Each row comes from the steps of one walk. Every step used is in the known rows, and no mark comes twice. Write the walk behind each row, first mark first.
Known rows:
nebeb pada sepin tuzu: [-0.45  2.24  0.74 -0.82  0.43 -0.76  1.57 -2.69  0.53 -1.03 -1.15 -1.98
 -2.54  1.72 -0.71  0.66 -0.58  1.13  1.44  0.44  1.69 -0.96  1.66  0.11
  0.59  0.26  0.72 -2.36 -1.11 -1.23  1.36  3.21  1.76  5.92 -5.42 -0.82
  0.03 -1.58  0.23  0.42  0.47  4.08 -1.16 -0.79  0.51]
tuzu gomuguk gamel sepin seviz: [-2.00  0.10  0.29  0.09  0.34  1.16 -2.42  0.84 -1.13 -1.44 -3.12  0.00
 -0.99  0.47  1.11 -0.57  4.14 -0.68 -1.10  0.40  1.10 -1.29 -0.28 -0.30
  0.02 -0.02 -1.35  0.24  2.48  0.94  1.15 -0.10 -0.57  0.81 -1.06  0.00
  0.12 -0.51 -2.70 -0.91 -0.02  0.33  2.30  1.27 -1.08]
ledefak gomuguk seviz gamel pada nebeb: [-5.25  0.23  1.09  1.74  1.30  0.20  0.63 -0.55 -0.60 -0.75 -2.16 -1.03
 -1.63  2.34 -0.88  2.14  1.34  1.47 -1.08 -1.31  1.22  0.45 -1.41 -0.13
 -0.50 -0.67  0.55  0.39  2.11  2.02  3.90  1.36 -1.48  0.09 -2.54 -1.53
  1.26  1.09 -1.13  0.33  0.25  0.34  0.90  0.79  0.40]
seviz gamel sepin tuzu: [-6.10  1.13  0.93  2.24  0.68  0.43 -0.51  1.19  0.36 -0.95 -1.18 -0.70
 -1.66 -0.21  0.83  1.06  0.65  1.34 -3.07 -0.76  0.38 -0.45  0.28  0.11
 -0.33 -0.28  0.97  1.69  1.21 -3.74  1.67  0.92 -0.28  2.68 -5.03  1.33
  1.00 -1.51 -2.59 -0.60 -0.29  1.44  0.46 -0.36  0.55]
tuzu gomuguk gamel pada nebeb: [-2.70  0.78  0.51 -0.09 -0.01  0.45 -1.36 -0.04 -0.45 -1.98 -2.70 -0.73
 -0.70  1.23  0.13  0.18  2.52 -1.03  1.11 -0.96  1.21 -1.63  0.30  0.17
  0.06 -0.04 -1.02 -0.66  2.11  2.73  1.97 -0.99 -0.85 -0.10 -0.48 -1.21
  1.25 -0.10 -1.75  0.45  0.19  0.92  2.10  0.14 -2.16]
ledefak gomuguk gamel sepin tuzu: [-1.56 -0.14  0.93  1.31 -0.36 -0.27  1.49  0.24  0.00 -0.60 -2.86 -0.21
  1.34  1.88 -0.63  1.70  3.42  1.66 -1.04 -0.38  2.03  0.05 -1.22 -0.43
 -0.76 -1.26  2.34  0.06  0.55 -1.26  2.74  1.32 -1.22  2.73 -5.76 -0.33
  0.08  1.68  0.00 -1.25 -0.25 -1.10  1.09  1.95  2.30]
nebeb tuzu gamel pada: [-1.34  0.51  1.50 -0.41 -1.13 -0.85  0.10 -1.43  0.16 -2.37 -0.43 -0.46
 -3.00  3.62 -0.67 -0.83 -1.26  0.52  0.33  0.13  0.25 -0.56  1.24  0.81
  0.00  1.16 -1.77  1.06  2.79 -0.73  0.00  0.14  0.66  2.26 -1.30 -0.27
  1.82 -1.46 -1.59  1.05  0.07  0.75  0.80  1.12 -0.99]
pada gamel sepin tuzu gomuguk seviz: [-1.97  0.96  1.44 -0.50  4.13  0.72 -0.83 -2.14  0.19 -0.76 -3.11 -0.75
 -3.13 -0.49 -0.47  1.11  2.26  1.96 -1.61  1.59  1.98 -2.50  1.10  0.07
  0.31  0.31 -1.68  1.18  0.54 -2.17 -1.28  1.99  1.28  1.69 -4.74  0.25
  0.28  0.41 -1.63 -0.94 -0.68  3.54  1.19 -0.09 -0.42]
pada gomuguk seviz gamel sepin tuzu ledefak: [-3.73  1.23  1.28  0.53  5.37  2.02 -0.79 -1.96  0.66  0.13 -0.87 -1.42
 -1.91  2.56  0.44  0.67  2.69  1.43 -1.57 -0.38  3.03 -1.18  0.23  0.36
 -0.16 -1.58 -1.17  1.18  0.81 -2.00  1.93  0.16 -0.54  2.35 -4.39  0.35
  1.70  0.55 -2.57 -1.48 -0.53  3.84  0.98 -1.85  0.92]
ledefak nebeb gomuguk seviz gamel pada: [-2.49 -0.39  1.22  1.06 -1.36  0.28  1.47  0.46 -0.89 -0.62 -1.04 -1.29
 -0.03  1.33  0.53  0.06  0.84  1.00  0.79 -1.86  4.80  1.79 -2.28 -0.39
 -0.33 -0.44 -0.85  0.51  1.26  0.94  5.24  1.27 -0.16  2.22 -5.16 -1.79
  1.02  1.25 -4.63  1.55  0.59  0.07  4.15 -0.38  0.04]
gomuguk gamel pada seviz: [-2.55  1.94  1.31  0.55  0.46  0.15 -1.00 -0.69 -0.22 -2.08 -3.64 -0.70
 -0.32  1.31  0.22  1.46  2.44 -0.77  0.53 -1.59 -0.06 -0.52  0.70  0.11
 -0.71  0.26  0.52 -0.57  0.73  2.10  3.52  1.52 -0.27  0.53 -2.14 -0.68
  1.10  0.13 -0.06  0.76 -0.72  1.96 -0.24  1.53  0.32]
ledefak seviz gomuguk gamel: [-1.96  0.05  0.29  0.32  0.26  1.72  1.05 -1.07  0.42 -1.63 -0.13 -1.37
  0.53  1.48  0.68 -0.85  1.22  0.16 -1.31 -1.24  5.39  2.43 -3.02 -0.25
 -0.90 -0.14 -0.40  1.73  3.20  1.02  3.07  0.55  0.16  0.02  1.16 -0.71
 -1.17  2.10 -2.54 -0.87  0.56 -2.42  2.10  1.82  1.44]
gomuguk seviz gamel sepin tuzu ledefak nebeb: [-6.77 -1.21  1.44  2.14  2.37  0.56 -0.17 -0.40 -0.99  0.26 -0.60 -1.70
 -0.63  1.29  2.52  0.88  2.86  1.36 -1.85 -1.44  1.97  0.07 -0.50 -0.77
 -1.12 -0.70 -2.01  2.28  1.53 -1.01  4.44  0.73 -0.72  1.86 -5.59  0.48
  1.32 -0.67 -2.50 -0.15 -0.94  2.48  0.69  1.34  0.39]
seviz gomuguk gamel sepin tuzu: [-3.95  1.02  1.02  1.00  3.00  0.26 -0.52 -0.95  0.19 -2.19 -1.39 -1.44
 -0.90  0.77  0.55  0.65  2.30  0.46 -0.88 -1.26  1.17  0.16  0.32 -0.26
 -1.09 -0.36  1.27  2.37  1.66 -1.38  3.51  1.42  0.35  2.52 -0.93 -0.10
 -0.17  0.36 -1.75 -1.66 -0.21 -1.22  1.71  0.69  0.42]
gamel pada sepin tuzu ledefak: [-4.46  1.11  0.11 -0.90  1.88 -0.09  0.62 -0.90  1.25 -1.48 -1.58 -0.67
 -2.68  0.85 -0.63 -0.54  0.97  1.14  0.11 -0.76  2.73 -1.61  2.35  0.18
  0.20 -0.56  1.20 -0.59 -0.22 -0.32 -0.52  0.94 -0.05  3.25 -5.25  1.44
  1.04 -1.63 -0.51  0.94 -0.60  3.56 -0.06  1.61 -0.89]
gomuguk seviz gamel pada: [-6.15  0.52  1.64  1.50  0.85  0.58 -1.64 -0.14 -1.50 -0.48 -0.85 -0.90
 -1.57  0.14  0.73  2.59  0.96  0.00 -0.97 -2.33 -0.01  0.43 -0.78 -0.16
 -1.49  0.73 -1.03  1.71  2.40  1.44  4.13  1.42 -0.58 -0.06 -0.55 -0.74
  1.56 -1.57 -1.49  0.97 -0.76  2.93  0.36  0.16 -0.21]
ledefak gomuguk gamel seviz: [-1.50  0.11  0.37  1.24 -1.68 -0.44  0.98  0.13 -0.49 -0.42 -2.62 -0.34
  0.44  2.76 -0.56  1.31  3.05  0.48 -1.20 -0.82  1.28  0.76 -1.60 -0.41
 -0.53 -0.29  0.73 -0.30  1.05  0.91  1.79  0.81 -1.94  0.42 -2.47 -1.35
  0.22  2.32 -0.16 -0.80  0.49 -1.65  1.49  1.07  0.93]
sepin tuzu ledefak pada seviz: [-1.31 -1.75 -0.12 -0.73  2.06  0.27  1.20 -0.70  2.63  0.62 -1.28 -1.45
 -3.06  4.36  0.34 -1.47  1.58  2.14  0.25  0.17  3.60 -1.30  0.74  0.04
  0.04 -1.54 -0.57 -0.20 -1.03 -0.74  2.21 -1.78 -0.13  1.41 -4.93  1.78
  1.00 -0.43 -1.62  0.45  0.13  1.08 -1.80  2.87  1.00]
gomuguk seviz gamel pada nebeb tuzu: [-7.08  1.27  2.27  1.95  1.56  0.59 -0.57 -2.13 -1.22 -1.68 -1.51 -1.80
 -2.53  2.02  0.13  2.62  0.05  0.45  0.00 -2.08 -1.31 -0.80 -0.27  0.03
 -1.16  0.92 -1.15  1.14  1.91  0.40  4.91  1.81  0.30  1.39 -2.33 -1.35
  1.72 -1.65 -2.47  1.44 -0.42  4.53  0.14  0.04 -0.77]
nebeb gomuguk seviz gamel pada: [-2.70  1.44  1.00  0.72  0.16  0.61 -1.41 -0.33 -1.46 -0.61 -0.81 -0.88
 -4.43  0.22 -0.55  1.36  0.41  0.28  0.36 -1.58  1.91  1.41 -2.22  0.00
 -0.94  0.62  0.03  0.77  1.54  0.58  3.28  1.37  0.10  2.38 -2.49 -2.10
  0.60 -0.14 -4.08  1.42  0.24  1.56  2.77 -1.22  0.33]
seviz gomuguk gamel sepin tuzu ledefak nebeb: [-4.46 -0.01  0.83  0.97  2.81  0.23  0.50 -0.78  0.46 -1.83 -0.99 -1.93
  0.43  1.47  1.81 -1.21  3.11  0.39 -0.70 -1.32  3.12  0.48  0.54 -0.54
 -0.83 -1.04 -0.28  2.43  1.62 -0.28  3.79  0.05 -0.24  2.30 -2.03 -0.21
  0.26  1.21 -2.54 -1.51 -0.28 -2.48  2.18  1.39  0.14]
pada sepin tuzu gomuguk gamel: [-0.95  0.65  0.22 -0.20  0.50 -0.18  0.78 -2.29  2.20 -0.22 -1.81 -1.56
 -2.43  1.65 -0.17  1.01  2.62  0.69  0.02  0.33  2.75 -2.49  0.97 -0.22
  0.54 -0.15  1.26 -1.11 -0.27 -1.23  1.31  1.57  0.21  4.56 -7.03 -0.36
 -0.35 -1.03 -1.18 -0.56 -0.24  3.49  1.70 -0.05  0.64]
ledefak gamel sepin gomuguk seviz: [-1.13 -0.23  1.90  0.44  0.14  1.28  0.00 -0.59 -1.49 -1.14 -2.03 -0.45
  1.44 -0.58  0.84  0.94  2.95  3.12 -2.33  0.10  3.09  0.58 -1.88  0.02
 -0.73 -0.90  1.38  0.26  1.89 -2.92  1.81  0.56  0.25  1.87 -1.77  0.87
  0.47  1.07 -3.32 -1.24  0.48 -0.25  3.31  1.44  1.31]
pada sepin gomuguk seviz: [ 0.20  1.39  0.72 -0.43  2.03  0.47  0.43 -3.35  0.34 -0.37 -1.90 -1.21
 -2.76  0.67  0.11  1.03  1.29  1.42  0.91  0.51  0.47 -1.38  0.64 -0.71
  0.40 -0.41  0.57 -1.47  0.34 -0.89  1.08  2.39  0.43  3.23 -4.13 -0.54
 -0.83  0.05 -1.19 -0.70 -0.19  1.77  1.13 -0.98  0.78]
nebeb pada gamel sepin: [ 0.08  3.84  1.65 -1.15  1.33 -0.27 -0.10 -2.22 -1.33 -2.04 -2.67 -1.04
 -1.73 -1.36 -0.57  0.14 -0.38  0.36 -0.14  1.35  0.26 -0.45  1.74  0.35
  0.61  1.15 -1.65 -1.26  0.29 -0.19 -1.36  2.61  2.29  2.95 -1.57 -1.54
  0.33  0.02  0.64 -0.30  0.16  2.37 -1.24 -1.87 -0.56]
gomuguk seviz gamel sepin tuzu ledefak: [-6.72 -0.35  1.24  1.87  3.11  0.67 -1.55 -0.71 -1.15  0.23 -0.44 -1.36
 -2.43  0.72  1.96  1.40  2.55  0.93 -2.09 -1.20  0.34 -0.30 -0.22 -0.54
 -1.35 -0.23 -1.51  2.36  1.54 -1.21  3.09  0.68 -0.60  1.69 -3.95  0.57
  1.13 -1.39 -1.83 -0.28 -1.15  3.16 -0.31  1.09  0.44]
seviz gomuguk gamel sepin tuzu ledefak nebeb pada: [-4.24  0.86  1.17  0.59  2.47 -0.01  0.58 -1.15 -0.20 -2.33 -1.18 -2.41
  0.13  1.90  1.71 -1.25  2.47  0.29  0.11 -1.33  3.20  0.79  0.78 -0.42
 -0.81 -0.75 -0.84  1.65  1.61  0.16  4.28  0.67  0.35  3.38 -1.80 -0.93
  0.49  0.85 -2.39 -1.15  0.06 -1.90  1.46  0.93 -0.03]
gomuguk seviz gamel sepin tuzu: [-6.22 -0.18  1.63  2.17  2.55  0.62 -1.18 -0.58 -1.27 -0.09 -0.99 -1.20
 -1.94  0.60  1.24  2.69  2.02  1.40 -2.01 -1.36  0.03 -0.27 -0.73 -0.49
 -1.35 -0.02 -0.42  2.20  1.58 -2.14  4.17  2.10 -0.13  2.08 -4.45  0.56
  0.91 -1.50 -1.70 -0.32 -0.86  3.74  0.21  0.66  0.69]
nebeb gamel sepin tuzu: [-1.61  1.09  1.11  0.81  0.52 -0.31  0.93 -2.36 -1.36 -1.32 -1.39 -0.23
 -0.85  1.06  0.19  1.61  0.86  1.65 -0.90  0.60 -0.04  0.15  0.71  0.09
 -0.14  0.81 -0.61  0.14  0.19 -2.97  0.89  2.20  0.97  4.71 -7.74  0.05
  0.61 -0.46 -1.23 -0.49  0.07  2.26  0.28  1.54  1.54]
nebeb tuzu gomuguk seviz gamel pada: [-3.89  0.64  1.70  0.02 -0.12  0.80 -0.49 -0.99 -0.46 -1.91 -1.26 -0.67
 -2.87  3.44 -0.83  0.53 -0.57  0.31 -0.71 -0.99  0.49 -1.39 -0.94  0.38
 -0.74  1.63 -2.75  1.20  2.13 -0.12  2.18 -0.21  1.11  1.62 -1.45 -1.66
  1.36 -1.27 -3.91  1.49  0.15  4.04  2.22 -0.32 -1.58]
seviz gamel pada sepin tuzu gomuguk: [-6.53  2.11  0.64  0.77 -0.43  0.41 -0.57  0.67  1.61 -1.56 -1.84 -1.00
 -3.50  0.41 -0.22  0.83  0.27  0.51 -2.16 -1.30  2.54 -1.23  0.96  0.51
  0.30  0.43  0.70  0.37  1.99 -0.29  1.42  0.74 -0.50  2.56 -4.25 -0.02
  1.60 -2.18 -3.30  0.77  0.02  2.70  1.91 -1.15 -0.84]
sepin seviz gomuguk gamel: [-3.56  0.45  0.47  1.07  1.45  1.60 -2.08 -0.48  0.09 -1.43 -1.82 -1.22
 -2.29  1.05  0.84 -0.22  2.11 -0.64  0.15  0.12  0.43  0.07  0.14 -0.21
 -0.44  0.31 -0.17  1.59  2.13  1.95  3.44  1.97 -0.29  0.40  3.34 -0.65
 -0.52 -0.68 -4.70 -0.52  0.21 -2.93  1.26  2.14  0.51]
seviz gomuguk gamel pada sepin tuzu ledefak nebeb: [-5.14  0.91  0.91  0.34  1.90  0.02  1.00 -1.59  1.52 -2.19 -1.33 -2.36
 -0.53  1.81  0.94 -0.74  2.50  0.01  0.37 -2.02  4.22  0.06  1.30 -0.29
 -0.63 -0.58  0.39  1.44  1.60  1.69  4.17  0.73 -0.32  2.77 -2.20 -1.02
  0.66  0.45 -2.68 -0.35 -0.31 -1.30  2.44  1.11 -0.11]

Write each row's walk:
[-5.57  1.35  0.77  1.56  0.94  0.38  0.27 -0.10  0.75 -1.22 -2.00 -1.87
 -4.16  1.19  0.71 -0.64  1.47  1.61 -1.82 -0.71  2.18 -0.35 -0.12  0.00
  0.09 -1.11  0.85  0.40  1.38 -2.57  3.06 -0.88 -0.30  3.93 -6.99  0.58
  1.22 -1.14 -3.86 -0.28  0.54  0.76  0.49 -0.35  0.24] | seviz gamel sepin tuzu ledefak pada nebeb gomuguk
[-2.26  1.68  1.44 -0.44 -1.29  0.85 -0.11 -1.96  0.42 -2.75 -3.25 -0.82
 -2.62  3.27 -0.92 -0.12  1.25 -0.36  0.32  0.10  0.76 -2.50  0.33  0.21
  0.00  1.54 -1.11 -0.64  1.39  0.28  1.73  1.13  1.19  3.79 -3.23 -1.62
  0.33 -1.68 -4.06  0.98  0.09  3.56  2.31  0.92 -0.94] | nebeb tuzu gomuguk gamel pada sepin seviz
[-3.12  0.71 -0.11 -0.08  0.08  0.37 -0.08 -0.72  0.46 -0.51 -2.42 -0.66
 -1.47  1.49  0.54 -1.54  3.93 -0.52 -0.51  0.13  2.51 -0.22  0.74 -0.41
 -0.03 -0.69 -0.19 -0.82  1.14  3.87  0.19 -0.56 -2.04  1.35 -2.10 -1.01
  0.43  0.47 -1.22 -0.10 -0.63 -1.63  0.11  2.87  0.83] | tuzu ledefak gomuguk gamel pada sepin seviz
[-1.48 -0.75  0.76  0.20  1.00  0.36  1.23 -1.99 -1.65 -0.24 -0.63 -1.05
  0.97  1.83  2.87 -2.00  2.44  0.88  0.47  0.28  2.34  0.80  0.42 -0.82
  0.00 -0.70 -4.34  0.13  1.02  1.08  1.41 -1.12 -0.65  1.81 -4.87 -0.83
  1.01  1.74 -2.91 -0.26 -0.20 -1.62  1.31  1.72  0.41] | tuzu ledefak nebeb gamel sepin gomuguk seviz
[-2.73 -0.01  1.38  0.46 -0.78 -0.29  2.56 -1.42  0.37 -0.54 -1.41 -2.78
 -0.11  3.08  1.21  0.21  0.98  1.36  0.51 -0.65  5.19 -0.23 -0.09 -0.42
  0.60 -0.25 -1.99 -1.06  0.80  0.46  5.36  2.33  0.73  4.60 -7.31 -1.80
  1.01 -0.27 -2.90  0.69  0.77  2.96  2.25 -0.86 -0.14] | ledefak nebeb pada sepin tuzu gomuguk seviz gamel
[-3.07  1.53  0.72 -0.67  4.65  1.35  0.44 -2.33  1.40 -1.62 -1.97 -1.24
 -3.09 -0.40  0.00 -1.60  1.41  2.01 -2.67  1.55  4.61 -0.76  0.88  0.21
  0.45 -0.22 -1.50  2.00  1.13 -2.05 -2.56  0.93  1.23  1.53 -3.16  0.79
 -0.38  1.66 -2.58 -1.34 -0.35  0.26  0.84  1.02  0.29] | pada gamel sepin tuzu ledefak seviz gomuguk
[-4.59  1.68  0.98  0.84  3.50  0.96  1.59 -4.23  0.11 -3.50 -1.54 -2.52
 -1.98  3.51  0.58 -2.11  0.97  0.46  0.00 -0.11  0.66 -0.93  0.24 -0.08
  0.07 -0.43 -1.26  0.30  1.36 -0.83  1.79 -0.30  1.04  2.80 -3.24 -0.82
 -0.12  1.14 -2.61 -0.43  0.37  1.17  0.23  1.73 -0.88] | pada nebeb tuzu ledefak seviz gomuguk gamel sepin
[-3.88  0.35  0.25  0.72  1.95 -0.19  1.31 -2.72  2.16  0.84 -0.75 -2.00
 -3.77  2.20  0.31  0.72  2.37  1.50 -1.54  0.08  2.99 -1.25  0.74 -0.44
  0.14 -0.63  0.76 -0.16 -0.13 -0.57  1.39  1.26 -0.73  4.20 -7.54 -0.47
  0.12 -0.56 -1.17 -0.46 -0.64  2.74  0.23  0.73  1.76] | pada sepin tuzu ledefak gomuguk seviz gamel
[-2.63  1.43  1.32  0.56  2.10  0.87  1.49 -3.54  0.15 -2.69 -1.91 -1.90
 -1.58  2.89  0.22 -1.74  0.33  2.04  0.48  1.10 -0.26 -2.06  0.94  0.35
  0.71 -0.88 -0.43 -1.11  0.10 -2.64  0.08 -1.17  0.82  2.98 -3.52 -0.27
  0.75  0.91 -4.06 -0.06  0.76  0.59  0.89  0.82 -0.79] | pada nebeb tuzu ledefak gamel sepin gomuguk
[-1.51  1.36  1.50 -0.82  1.83  0.14  1.25 -3.08  0.95 -2.67 -2.65 -1.69
 -2.86  4.56  0.18 -2.32  1.56  0.37 -1.31 -0.47  0.91 -0.59  0.31 -0.10
 -0.58  0.34 -1.61  0.41  1.06 -0.05  3.01 -1.52  1.75  3.01 -3.00 -0.77
  0.42  0.15 -1.50 -0.43  0.14  1.39 -0.54  1.62  0.02] | nebeb tuzu ledefak pada seviz gomuguk gamel sepin
[-5.42  1.69  0.79  1.32  2.28  1.04  1.61 -3.11  0.25 -2.75 -1.17 -2.06
 -2.45  2.97  0.63 -2.13 -0.25  0.87 -1.14  0.23  0.30 -1.15  0.19  0.15
  0.58 -0.32 -1.55 -0.09  1.12 -1.76  0.50 -0.73  0.73  2.49 -4.76 -0.15
  0.45  0.27 -3.02  0.23  0.43  2.34 -0.42  1.01 -0.99] | pada nebeb tuzu ledefak seviz gamel sepin
[-1.15 -0.67  2.14  0.04 -1.01 -0.51  2.78 -2.51  0.39 -1.97 -1.70 -1.74
 -0.43  4.62  0.72 -0.82  0.40  2.10  1.47 -0.16  3.60 -0.53  0.61 -0.26
  0.48 -0.28 -2.30  0.08  2.51 -0.66  3.70  1.70  0.49  3.81 -6.39 -0.76
  1.46  0.36 -3.51  0.79  0.32  0.34  3.28  0.95 -0.35] | ledefak nebeb tuzu gamel pada sepin gomuguk seviz
[-1.93 -0.48  1.35 -0.01  0.90 -0.60  2.31 -1.48  1.39 -3.04 -1.49 -1.65
 -1.63  5.64  0.35 -2.58 -0.60  1.55 -0.34 -0.16  3.91  0.41  0.96  0.46
  0.94 -0.13 -2.51  1.29  2.59  0.35  3.22  0.89  0.97  1.77 -3.53 -0.44
  1.67  1.44 -3.50  0.78  0.95 -1.02  2.94  1.62 -1.18] | ledefak nebeb tuzu gamel pada seviz gomuguk
[-2.67  0.08  1.54  0.71  0.85  0.16  1.60 -1.86  0.16 -1.11 -3.23 -2.40
 -3.88  2.71 -0.55  1.15  1.98  2.61  0.50 -1.23  2.80 -0.33 -1.68 -0.38
 -0.28 -1.32  1.56 -0.81  1.38 -1.51  7.04  0.55  0.64  4.12 -7.71  0.03
  0.81 -1.01 -2.52  0.03  1.24  2.47  0.45  0.22  0.40] | ledefak pada nebeb gomuguk seviz gamel sepin tuzu
[-0.49  3.06  1.51 -0.78  2.33  0.82  0.17 -2.23 -0.29 -1.39 -1.87 -1.83
 -0.11  2.69  0.10 -0.16  1.95  0.38  1.57  0.01  2.70 -0.84  1.37  0.51
  0.01 -1.05 -0.98 -1.58 -0.25 -0.93  1.83  0.78  0.59  4.91 -3.85 -1.07
  1.46  0.31 -0.74 -0.91  0.07  2.76 -0.72 -1.74  0.83] | nebeb pada gomuguk gamel sepin tuzu ledefak
[-1.24  2.30  1.84 -1.24  2.95  0.24 -0.64 -2.46 -1.28 -1.54 -2.94 -1.57
 -3.30  0.57 -0.53  0.90  0.76  1.41  0.24  1.27  1.92 -1.49  1.20  0.27
  0.25  0.88 -2.74 -0.49  0.62 -0.65  0.18  2.76  2.21  3.41 -3.28 -1.31
  0.72 -0.32 -1.05 -0.04  0.12  4.21 -0.23 -0.95 -0.83] | nebeb pada gamel sepin tuzu gomuguk seviz
[-2.61  0.72  0.38 -0.18  0.50  0.20  0.92 -1.97  0.25 -1.06 -0.97 -2.67
 -0.42  1.97  2.59 -3.25  2.60 -0.99  0.96  0.03  3.80  0.53  1.45 -0.64
  0.45 -0.41 -2.79 -0.65  1.04  3.83  2.79  0.16 -0.19  2.86 -1.48 -1.93
  0.30  0.34 -2.87 -0.10  0.14 -1.83  0.68  1.29 -0.18] | tuzu ledefak nebeb pada sepin seviz gomuguk gamel
[-1.27  0.17  1.18 -0.55  2.83  0.15  1.18 -1.44  1.82 -2.10 -4.38 -1.80
 -2.92  4.03 -0.27 -0.09  2.86  2.15 -1.55 -1.01  3.24 -0.10 -0.29 -0.21
 -0.32 -1.13  1.29  0.09  1.44 -0.36  6.45  0.64  1.23  2.20 -4.59  1.11
  0.37  0.27 -0.56 -1.16  0.86  0.92 -0.39  2.05  0.93] | ledefak pada seviz gomuguk gamel sepin tuzu
[-2.53  2.12  0.47 -0.77  2.10 -1.27  0.40 -3.07  0.45 -2.18 -1.07 -2.72
 -6.14  3.73 -0.14 -0.64 -0.04  1.35  0.02  0.45  2.61 -0.17  2.44  0.33
  0.97  0.47 -0.70 -0.64  1.70 -1.05  0.73  3.36  1.15  5.51 -3.69 -0.36
  0.70 -1.24 -0.94 -0.42  1.25  2.21  0.22 -0.46 -1.08] | nebeb pada sepin tuzu gamel seviz gomuguk
[-2.94 -0.44  0.70  0.35  1.20  0.55  1.85 -1.08  1.16 -0.04 -1.02 -2.44
  0.27  5.16  1.18 -1.14  2.41  1.51  1.69 -0.52  5.08 -1.03  1.03  0.08
  0.12 -1.65 -2.19 -0.37 -1.04 -1.49  2.58 -0.25 -0.90  3.41 -6.24  0.12
  1.86  1.06 -3.58  0.14  0.34  1.32  0.77  0.63  0.30] | sepin tuzu ledefak nebeb pada gomuguk gamel seviz
[-0.67  1.38  1.46 -0.80 -1.82  0.07  2.05 -3.39  0.91 -1.57 -2.64 -1.80
 -2.50  4.66  0.15 -1.44  1.46  0.57  0.53 -0.41  0.80 -1.51  0.28 -0.43
 -0.37  0.53 -1.70 -1.31  0.54 -0.98  1.88 -1.46  0.65  4.05 -4.61 -1.12
  0.40 -0.54 -2.66  0.06  0.38  1.46  0.15  0.32  0.05] | nebeb tuzu ledefak pada sepin gomuguk gamel seviz
[-2.97  0.36  0.92  0.49  1.26  0.14  1.86  0.45  0.45 -2.02 -2.98 -1.93
 -0.86  4.12  1.13 -1.63  0.54  2.10 -1.03  0.06  4.60 -0.14  0.43  0.13
  1.30 -0.97 -2.25 -0.83  0.61 -0.78  4.03  1.59  1.01  3.19 -7.39  0.00
  1.48  1.06 -3.54  0.57  1.28  1.88  1.62  0.21 -0.82] | ledefak nebeb pada seviz gamel sepin tuzu gomuguk
[-1.88  0.25  0.96  0.11 -1.63 -0.68  2.88 -1.28  0.12 -1.37 -2.60 -2.55
  0.63  3.90  1.00 -0.44  2.12  1.08  1.01 -0.63  5.02 -0.54  0.44 -0.48
  0.83 -0.32 -1.68 -1.90  0.22 -0.07  4.06  2.38  0.42  4.82 -7.93 -1.23
  0.82  0.48 -2.31  0.36  1.16  2.58  2.55 -0.12 -0.96] | ledefak nebeb pada sepin tuzu gomuguk gamel seviz
[-0.85 -0.94  2.21 -0.08 -0.03 -0.02  2.53 -2.04  0.42 -1.60 -0.95 -1.46
  0.93  5.32  0.19 -0.83  0.58  1.64  1.00 -0.46  4.50 -0.14  0.10  0.34
  0.38 -0.57 -2.87  0.78  2.34 -0.27  3.83  0.87  0.33  2.56 -5.01 -0.77
  2.28  0.97 -2.89  0.55  0.37  1.29  3.18  0.36 -0.47] | ledefak nebeb tuzu gamel pada gomuguk seviz
